Here is a tiny trained network, its code and every weight. The questions are about switching its units off for an input and a class, where a switched-off unit gives its printed mean instead of its output.

import numpy as np


def w(rows, s, z=0):
    codes = np.array(rows[::2]) - 128.0
    scale = np.full(codes.shape[1], s)
    scale[-1] = z or s
    return codes * scale


def f(y):
    return np.maximum(y, 0)


def log_softmax(a):
    a = a - a.max(-1, keepdims=True)
    return a - np.log(np.exp(a).sum(-1, keepdims=True))


def net(x, mask):
    res = np.array(x, float).reshape(1, 5) / 4 @ E
    y = f(res @ A[0][:, :-1].T + A[0][:, -1])
    res = res + np.where(mask, y, B[0][:, -1]) @ B[0][:, :-1]
    return log_softmax(res[-1] @ U[:, :-1].T + U[:, -1])


A, B = {}, {}
E = w([
[61,120,70,131,81],'x0',
[170,123,177,162,72],'x1',
[96,165,147,197,154],'x2',
[151,250,129,115,142],'x3',
[75,157,163,148,105],'x4',
],0.016)
A[0] = w([
[66,129,146,147,225,92],'N1',
[19,178,163,232,205,240],'N2',
[249,138,170,69,117,189],'N3',
[223,151,160,110,153,156],'N4',
[195,117,156,69,164,83],'N5',
[103,74,197,166,82,150],'N6',
[120,89,2,77,187,137],'N7',
[61,182,123,98,153,145],'N8',
[47,185,148,134,164,226],'N9',
[88,134,19,50,169,224],'N10',
[233,186,119,77,95,106],'N11',
[132,91,70,76,127,133],'N12',
[154,155,176,155,93,178],'N13',
[145,83,98,130,59,252],'N14',
[26,196,129,28,97,140],'N15',
[82,78,149,126,90,75],'N16',
],0.012,0.0039)
B[0] = w([
[139,164,91,173,135,175],'N1',
[184,159,118,202,83,248],'N2',
[100,107,201,112,210,222],'N3',
[197,122,200,126,209,200],'N4',
[101,145,142,137,157,184],'N5',
[127,81,131,142,102,202],'N6',
[97,131,53,119,154,208],'N7',
[150,183,150,99,115,184],'N8',
[156,211,113,140,104,203],'N9',
[75,141,69,60,142,214],'N10',
[128,124,131,124,159,201],'N11',
[80,97,105,118,151,181],'N12',
[164,68,168,143,142,180],'N13',
[53,6,153,90,103,199],'N14',
[89,160,160,102,111,204],'N15',
[118,130,145,111,86,178],'N16',
],0.011,0.017)
U = w([
[226,158,113,249,80,127],'0',
[121,30,161,130,26,255],'1',
[210,110,214,121,243,162],'2',
[139,232,132,76,68,89],'3',
[108,108,23,73,162,67],'4',
],0.011,0.0021)

Each question gives the input, the list of numbers given to net, and the class t.
The units are the neurons (one row each of A and B). Each row of codes is followed by its name. A weight is (code - 128) times the scale printed after its matrix; where a second scale follows, it is the last column's (A, B and U).
mask holds one flag per neuron, in row order. A switched-off neuron (its flag False) gives its mean, the last column of its row in B, instead of its output. The means were averaged over made-up inputs and are rounded, as every weight is.
A unit's drop is (log p(t) with every unit on - log p(t) with that unit switched off) / (log p(t) with every unit on - log p(t) with every unit switched off).
The circuit of an input: a set's keep is (log p(t) with only the set's units on - log p(t) with every unit switched off) / (log p(t) with every unit on - log p(t) with every unit switched off). Starting from the 12 units with the biggest drops (on a tie, the unit counted first), units are removed one at a time, each time the one whose removal leaves the highest keep (on an exact tie, the one counted first), for as long as the keep stays at least 0.8.
units of the circuit, in order: the units of the circuit, biggest drop first
unit that matters most: the unit with the biggest drop
top k neurons: the k neurons with the biggest drops, biggest first
drop when u is switched off: that unit's drop, to one decimal
input [8,-3,6,-3,7], class 0: unit that matters most : N2
input [4,5,4,4,-5], class 0: units of the circuit, in order : N3, N10
input [3,4,-1,4,8], class 0: top 3 neurons : N10, N2, N13
input [0,-2,3,5,7], class 0: top 2 neurons : N2, N10
input [2,0,7,-2,-8], class 0: top 3 neurons : N10, N3, N14
input [0,-3,2,3,3], class 3: top 2 neurons : N15, N8
input [1,5,-7,-2,-6], class 2: top 2 neurons : N3, N4
input [-4,-8,-7,3,-6], class 4: top 2 neurons : N10, N7
input [7,1,-4,-5,-4], class 4: top 2 neurons : N7, N10
input [1,-3,-8,8,0], class 4: drop when N12 is switched off : 0.1
input [-2,-7,5,0,3], class 0: drop when N2 is switched off : 0.6
input [5,-2,8,-1,-1], class 0: drop when N2 is switched off : 0.2
